Each row has a name. Each question is about the rows just above it.

[175 175 113 175 175]  (185)
[142 144 165 182 142]  (146)
[182 144 165 182 142]  (154)
Repeated in (185): | [175]
The value that (146) holds more than once: | [142]
Repeated in (154): | [182]
Whose row is [142 144 165 182 142]? | (146)

[ 75 126 117 126 142 139  70] -> (131)
[ 89 132 126 138 138 138  66] -> (58)
[102 106 122 123 117 102 102] -> (219)
[109 138 112 142 134 112  78] -> (2)
[128 132 113 111 129 158 147] -> (102)
[135  97 145 152  95 105 124] -> (185)
[ 77  91 131 137 115 115  76] -> (152)
[149 101 143 148  91 146 157] -> (154)
[150  93 147 152  85 129 153] -> (27)
[102  92 102 122 109 158 133] -> (86)
[152 109 142 148  97 109 140] -> (146)
[128  88 144 149  91 108 126] -> (207)
Repeated in (2): | [112]
Repeated in (58): | [138]
Which value appears more than once in (86)? | [102]
Repeated in (219): | [102]
Which value appears more than once in (146)? | [109]
Which value appears more than once in (131)? | [126]

[ 86 148 120 128  89 132 117 137 114 124] : (131)
[ 86 148 154 128  89 132 117 131 132 124] : (58)
[ 86 148 120 128  89 113 130 128 156 115] : (154)
[ 98 129 157 158 121  89  97 128 136 129] : (152)
[111 134 148 105 122 124 116  76 128 157] : (27)
[ 86 148 120 128  89 132 117 131 114 124] : (207)
[124 136 146 132 122 136 113 114 136 190] : (219)
Which value appears more than once in (58)? | [132]
The value that (219) holds more than once: | [136]
Repeated in (152): | [129]

[138 150 102 138 130 130  84] : (102)
[138 150 102 138 130 125 113] : (154)
[113 111 138 113 131 139 136] : (219)
[113 111 138 113 131 155 136] : (86)
[121 146 110 142 127 151 155] : (2)
[113 116 176 116 117 159 116] : (185)
The value that (86) holds more than once: | [113]
Which value appears more than once in (185)? | [116]
The value that (154) holds more than once: | [138]

[142 168 168 113] = (207)
[179 153 110 107] = (102)
[142 119 119 119] = (2)
[169 148 152 113] = (146)
Repeated in (2): | [119]
Whose row is [142 168 168 113]? | (207)
Repeated in (207): | [168]
Which row holds [169 148 152 113]? | (146)
Whose row is [142 119 119 119]? | (2)

[106 126 119  72 172] : (2)
[117 119 121 133 117] : (219)
[122 122 122 122 137] : (58)
[121 118 120 103 118] : (27)
[106 126 119  72 132] : (86)
[ 67 119  67  67  67] : (154)
[116 120 120 105 160] : (102)
[123 118 119  97 173] : (131)
[110 123 117  77 143] : (207)
[123 117 117 117 117] : (185)
Repeated in (154): | [67]
Repeated in (27): | [118]
Repeated in (185): | [117]
Whose row is [ 67 119  67  67  67]? | (154)
Which value appears more than once in (58)? | [122]
Whose row is [117 119 121 133 117]? | (219)
Which value appears more than once in (219)? | [117]

[125  98 134 125 124 125 134 126 125 138 107 141 121 125] : (207)
[179 108 140 126 153 138 137 156 146 113 130 126 138 114] : (154)
[125 112 126 117 138 121 112 142 118 140 112 131 147 113] : (102)
[179 108 140 126 153 138 137 135 120 143 118 141 137 117] : (219)
Which value appears more than once in (219)? | [137]
Whose row is [125  98 134 125 124 125 134 126 125 138 107 141 121 125]? | (207)
The value that (102) holds more than once: | [112]
[179 108 140 126 153 138 137 156 146 113 130 126 138 114] is in which row? | (154)

[178 131 177 173 131 127 175 130 124 176 129 177 128 132 179 174 124 174
 127 127 125 176 178 177 131 127] : (219)
[128 175 129 174 130 125 176 125 132 175 128 178 126 128 175 174 174 177
 126 175 128 174 177 175 173 127] : (86)
[174 131 171 178 132 132 174 127 172 129 131 174 179 124 129 132 127 128
 125 177 127 128 178 129 131 127] : (152)
[130 128 125 176 129 124 173 177 125 175 130 130 128 176 175 173 132 175
 130 131 171 176 130 176 171 129] : (58)
The row with [174 131 171 178 132 132 174 127 172 129 131 174 179 124 129 132 127 128
 125 177 127 128 178 129 131 127] is | (152)
Whose row is [130 128 125 176 129 124 173 177 125 175 130 130 128 176 175 173 132 175
 130 131 171 176 130 176 171 129]? | (58)
The row with [178 131 177 173 131 127 175 130 124 176 129 177 128 132 179 174 124 174
 127 127 125 176 178 177 131 127] is | (219)

[164 176 176 131 104 118 162] = (102)
[101  83  83 139 144  92 174] = (152)
[164  98 164 122 164 164  75] = (219)
[112 143 135 136 131 126 100] = (58)
[ 99 154 125 141 125 117 125] = (86)
[112 135 135 135 135 126 135] = (207)
The value that (219) holds more than once: | [164]
Repeated in (207): | [135]
Repeated in (102): | [176]
Which value appears more than once in (86)? | [125]
Repeated in (152): | [83]
Where do [112 143 135 136 131 126 100] appear? | (58)
Which row holds [164  98 164 122 164 164  75]? | (219)

[176  96 117 129  94 124  73] = (27)
[153 146 129  96 153  92 130] = (154)
[176  96 117  96 176 124 176] = (131)
[130 169 119 130 149 130 130] = (2)
Which value appears more than once in (154)? | [153]
The value that (2) holds more than once: | [130]
Which row holds [176  96 117 129  94 124  73]? | (27)
Whose row is [130 169 119 130 149 130 130]? | (2)

[143 122 124 130 133 135 127 143] = (207)
[134 131 137 133 136 121 139 179] = (2)
[133 128 127 130 130 131 126 185] = (27)
[133 128 127 130 130 130 130 130] = (102)
[122 134 126 126 125 128 129  75] = (146)
[167 132 130 130 114 136 137 167] = (131)
[129 131 132 131 133 127 131 134] = (154)
[133 128 127 130 114 136 137 133] = (86)
Which value appears more than once in (86)? | [133]
Repeated in (154): | [131]
The value that (207) holds more than once: | [143]
Which value appears more than once in (146)? | [126]
The value that (102) holds more than once: | [130]
Repeated in (27): | [130]

[ 70 148 156 142 122 136 177 148] -> (131)
[131 129 131 126 132 128 123 128] -> (27)
[133 126 126 126 134 124 124 126] -> (58)
[136 112 110 138 117 130 108 125] -> (207)
Whose row is [136 112 110 138 117 130 108 125]? | (207)
Whose row is [131 129 131 126 132 128 123 128]? | (27)
Which value appears more than once in (131)? | [148]

[150 147 114 136 128 144 122 135 125 123 128 127 145 113 139 144 125 110
 127 114 137 131 122 127 128 125 128 128 117 128] : (131)
[135 135 124 135 137 134 122 130 122 129 128 138 132 122 139 131 128 120
 132 113 135 131 121 126 125 132 133 122 118 132] : (2)
[142 131 121 119 143 134 120 130 119 136 127 156 134 119 139 130 126 118
 131 109 140 133 117 125 123 134 140 118 115 132] : (185)
[151 146 116 131 134 142 117 134 120 128 127 123 147 114 139 143 125 112
 134 109 136 128 119 125 137 128 129 118 113 132] : (219)
[135 125 123 130 135 133 123 130 118 131 125 105 132 122 139 128 133 125
 130 117 129 132 123 128 127 134 132 120 118 131] : (102)
[137 134 128 141 144 134 118 127 122 135 129 174 134 121 139 131 125 119
 132 105 139 130 118 125 123 132 138 131 118 133] : (152)
[144 131 120 142 144 135 119 129 123 136 127 113 135 118 139 131 125 116
 130 108 140 133 117 125 124 132 140 118 116 131] : (58)
[146 148 120 134 135 143 117 132 122 124 129 142 146 114 139 144 127 111
 134 105 136 128 120 126 137 126 128 121 114 132] : (27)
[132 132 127 130 132 133 124 128 123 125 130 136 130 123 139 128 133 125
 127 118 129 130 124 128 127 130 128 128 133 128] : (146)
Which row holds [137 134 128 141 144 134 118 127 122 135 129 174 134 121 139 131 125 119
 132 105 139 130 118 125 123 132 138 131 118 133]? | (152)
Whose row is [132 132 127 130 132 133 124 128 123 125 130 136 130 123 139 128 133 125
 127 118 129 130 124 128 127 130 128 128 133 128]? | (146)
The row with [142 131 121 119 143 134 120 130 119 136 127 156 134 119 139 130 126 118
 131 109 140 133 117 125 123 134 140 118 115 132] is | (185)

[149 162 145 104 146 145] = (152)
[142 155 164 109 167 109] = (131)
[159  99 113 138 110  99] = (2)
[121 121 102 143 157 140] = (154)
[ 92  92  92 104 158 132] = (219)
Repeated in (131): | [109]
Which value appears more than once in (152)? | [145]
Which value appears more than once in (2)? | [99]
Which value appears more than once in (154)? | [121]
Repeated in (219): | [92]
The row with [159  99 113 138 110  99] is | (2)

[ 92 120 145 101 136 127 107  70 130 107]  (219)
[ 93 126 149  85 145 144 116  77 136 121]  (185)
[ 93 126 149  85 144 143 144  77 135 121]  (152)
[ 91 125 146  84 148 144 120  78 140 121]  (146)
[ 88 121 133  89 157 137 129  77 151 116]  (86)
[ 88 121 134  88 156 137 129  77 151 116]  (102)
[ 93 126 151  87  93 141 112  76 133  93]  (27)
[ 89 122 137  87 155 139 127  78 148 118]  (131)
[ 90 124 143  85 150 143 122  78 142 121]  (58)
[ 93 125 151  89 139 139 111  74 132 117]  (154)
Repeated in (152): | [144]
The value that (27) holds more than once: | [93]

[136 130 128 136 124 136 135] : (146)
[106 147 121 124 158 120 158] : (86)
[106 147 121 124 158 120 174] : (152)
Which value appears more than once in (86)? | [158]
Which value appears more than once in (146)? | [136]

[152 157 142 133 115 139 114 156 105 177  86 110]  (86)
[142 131 124 167 115 151 109 145 124 148 125 113]  (146)
[120 141 122 127 152 121 141 110 122 118 135 122]  (207)
[117 107  96 145 103 135 109 152 125 155 122 119]  (131)
[140 131 118 142 109 143  75 141 112 153  97 126]  (2)
[121 118 118 131 122 131 145 147 131 155 111 106]  (219)
[141 161 124 140 127 134 135 145 160 125 150  93]  (152)
[130  74 135 138  98 111 138 138 123 130 138 129]  (154)
The value that (146) holds more than once: | [124]
Whose row is [142 131 124 167 115 151 109 145 124 148 125 113]? | (146)
Whose row is [152 157 142 133 115 139 114 156 105 177  86 110]? | (86)

[106 130 130 130 130 130]  (154)
[106 142 136 117 120  83]  (27)
[106 108 146 146 108  92]  (219)
[117 105 104 153 123  92]  (131)
The value that (154) holds more than once: | [130]
The row with [106 108 146 146 108  92] is | (219)
[117 105 104 153 123  92] is in which row? | (131)
The row with [106 142 136 117 120  83] is | (27)

[ 96  95 166  89 158 152 111 158 173]  (2)
[108 120 143  87 174 154  99 143 120]  (131)
[113 122 158 118 143 139 158 142 166]  (27)
[ 91 111 149 121 159 137  94 141 166]  (219)
[104  98 142 101 177 145 100 156 160]  (86)
[102  94 135  99 151  99  99  99 149]  (185)
Which value appears more than once in (185)? | [99]
The row with [102  94 135  99 151  99  99  99 149] is | (185)
Repeated in (27): | [158]
Repeated in (2): | [158]
Whose row is [108 120 143  87 174 154  99 143 120]? | (131)

[142 143 152 124  90 137 120 145 153  93  84 144 111 146 141 134 135 125
  82 152 100 127 155 158 154 152] = (152)
[112 130 124 110  91 113 144 128 125  96  90 124 126 135 132 136 138 136
  97 117 110 136 132 126 128 136] = (146)
[113 122  98 119 136 110 115 119 110 135 142  95 122 166 132  98  99  96
 134  97 125  98 112 106 105 166] = (154)
[152 146 147 127 105 137 134 143 147 105 101 133 120 179 154 153 118 109
 104 147 117 159 149 152 148 186] = (86)
[119 116 109 144 175 132 139 164 108 108 180 108 148 159 132 154 120 117
 178 109 164 115 104 103 105 151] = (27)
[137 128 128 113  99 115 102 122 123 104  94 140  94 155 142 136 137 146
  89 102 102 127 118 125 123 167] = (2)
[119 116 109 144 175 132 139 114 108 172 180 108 148 159 132 154 109 115
 178 109 164 115 104 103 105 151] = (131)
The value that (152) holds more than once: | [152]
Where do [137 128 128 113  99 115 102 122 123 104  94 140  94 155 142 136 137 146
  89 102 102 127 118 125 123 167] appear? | (2)
The row with [112 130 124 110  91 113 144 128 125  96  90 124 126 135 132 136 138 136
  97 117 110 136 132 126 128 136] is | (146)
Whose row is [152 146 147 127 105 137 134 143 147 105 101 133 120 179 154 153 118 109
 104 147 117 159 149 152 148 186]? | (86)

[124 147  81 147 151 171 129 160  97 143  96 167 119 138 172 107 128  93
 147 177 170  96 147 145]  (152)
[ 92 115 160  92 166 172 152 127  92  95  78 179 108 117 175 160 145 124
  78 120  78 177  78 114]  (27)
[116 108 125 125 126 160  77 105  77 119 128 162 159 108 124 124  80  81
 122 118 115 102  92  81]  (131)
[148  84 169  79 125 158  81 177 166  81 140 106 174 166 109 101  78 110
 169 175 137 116 152  96]  (146)
[128 173 161 125 130  99 113  93 178  92 167  97 143  78 122  82  92 120
 107 112 113  82 179  98]  (58)
[125 174 179 168  94 166 174 146 125 165  98 131 115  77 166 170 160 103
 175  89 123 139 136 153]  (102)
[105 178 135 149 168 178  97 153 131 162 176  87 173  78 127 175  95  79
  86 132  81 176 160 166]  (219)
[ 94 134  83  93 164  97 164  90 164 174 144 159 164 132 102 129 147 116
 148 179 175 123 147 167]  (2)
[164 160 155 164 148 115 132 115 117 117 164 169 120 178 145 140 104 132
  80 172 138 164 100 109]  (154)
[135 108 165 120 124  77 169  83 148  83  81 107 167  84 163 143 179 120
  97 141 151 112 141  98]  (207)
[142 163 171 141 162 178 104 121 111 160  99 119 101 156  96 101 175 125
  98 162  91 109 156 132]  (185)
[100 118 140 109 177 155 144  79  84 174  91 179 108 155  96 177 139  92
 177  84 176  93 114 152]  (86)
Where do [100 118 140 109 177 155 144  79  84 174  91 179 108 155  96 177 139  92
 177  84 176  93 114 152] appear? | (86)
The row with [125 174 179 168  94 166 174 146 125 165  98 131 115  77 166 170 160 103
 175  89 123 139 136 153] is | (102)
Whose row is [ 92 115 160  92 166 172 152 127  92  95  78 179 108 117 175 160 145 124
  78 120  78 177  78 114]? | (27)
Where do [ 94 134  83  93 164  97 164  90 164 174 144 159 164 132 102 129 147 116
 148 179 175 123 147 167] appear? | (2)
[135 108 165 120 124  77 169  83 148  83  81 107 167  84 163 143 179 120
  97 141 151 112 141  98] is in which row? | (207)
Whose row is [128 173 161 125 130  99 113  93 178  92 167  97 143  78 122  82  92 120
 107 112 113  82 179  98]? | (58)

[118 127 129 133 118 134 123 121 130 120 123 129 122 129 138 127 133 123
 125 132 128 142 145 130 132 127] : (58)
[133 140 136 138 119 133 121 119 130 125 133 147 145 156 169 159 165 167
 148 150 141 150 151 136 140 139] : (219)
[122 131 128 132 113 137 111 106 114 104 108 119 115 127 142 137 149 160
 149 159 156 170 172 157 159 153] : (27)
[138 146 142 143 121 131 113 106 146 101 104 115 111 122 137 130 141 149
 135 142 137 148 148 132 132 146] : (185)
Whose row is [138 146 142 143 121 131 113 106 146 101 104 115 111 122 137 130 141 149
 135 142 137 148 148 132 132 146]? | (185)
Whose row is [133 140 136 138 119 133 121 119 130 125 133 147 145 156 169 159 165 167
 148 150 141 150 151 136 140 139]? | (219)

[142 136 148 131 118 115 111 137 148 145 132 116 114 102 130 124 137 143
 124 122 123 128 124 135 132 125 116 124] -> (154)
[160 136 137 114 114 118 129 158 149 135 120 109 117 130 138 104 132 122
 121 123 128 136 136 131 124 122 119 129] -> (102)
[160 136 137 114 114 118 129 158 149 135 120 109 117 130 138 144 132 108
 121 123 128 136 136 131 124 122 119 129] -> (58)
Whose row is [160 136 137 114 114 118 129 158 149 135 120 109 117 130 138 144 132 108
 121 123 128 136 136 131 124 122 119 129]? | (58)

[123 139 132 102 133 146 134 134 134 130 112 127 111 151 124 121 141 131
 131 117  90 131 127 131 120 153 121 171 120 137 150 131 157 140 127 145
 118 136 112 149 155  91 121 128 103 139 144 129 155] -> (207)
[113 133 129 129 121 152 143 133 115 111 127 143 131 132 144 126 126 140
 132 149 132 135 120 103 132 103 114 145 144 145 117 123 138 141 128 116
 131 147 129 142 134 106 126 125 140 128 108 133 119] -> (86)
[141 147 123 102 125 147 118 133 128 131 126 130 102 131 115 124 123 109
 125 135  97 123 138 135 132 145 146 173 124 121 138 129 150 138 130 156
 119 134 102 143 144  85 105 123 121 135 136 131 135] -> (152)
[117 131 122 136 125 146 135 134 116 112 123 133 132 135 153 123 125 135
 137 150 130 131 112 102 129 110 113 143 140 141 123 111 144 142 131 110
 131 147 126 142 125 107 122 118 139 131 112 134 122] -> (154)
[125 133 138 117 130 160 122 137 124 129 115 139 106 147 118 120 126 131
 141 116  96 124 131 136 126 144 147 168 117 136 151 131 145 136 124 163
 121 139  95 139 132  93 110 113 116 127 142 131 133] -> (2)
[113 133 129 129 121 152 143 133 115 111 127 143 131 132 144 126 126 140
 132 149 132 135 120 103 132 103 114 145 144 145 117 123 138 141 128 116
 131 147 129 142 134 106 126 125 140 128 108 133 119] is in which row? | (86)
Whose row is [141 147 123 102 125 147 118 133 128 131 126 130 102 131 115 124 123 109
 125 135  97 123 138 135 132 145 146 173 124 121 138 129 150 138 130 156
 119 134 102 143 144  85 105 123 121 135 136 131 135]? | (152)

[169 128 177  71 137 128 145 120 129 121] = (154)
[162 120 170  68 136 125 136 114 123 121] = (185)
[159 119 166  91 132 125 134 114 123 121] = (86)
[163 142 169  69 140 134 154 135 138 124] = (146)
[165 122 173  80 134 126 138 115 125 121] = (2)
[166 140 173  67 140 132 153 132 136 123] = (27)
[162 123 170  86 133 125 136 114 123 121] = (131)
[168 136 176  67 139 131 151 128 134 122] = (58)
[167 125 176  75 135 127 141 117 126 121] = (207)
The value that (185) holds more than once: | [136]
The value that (131) holds more than once: | [123]

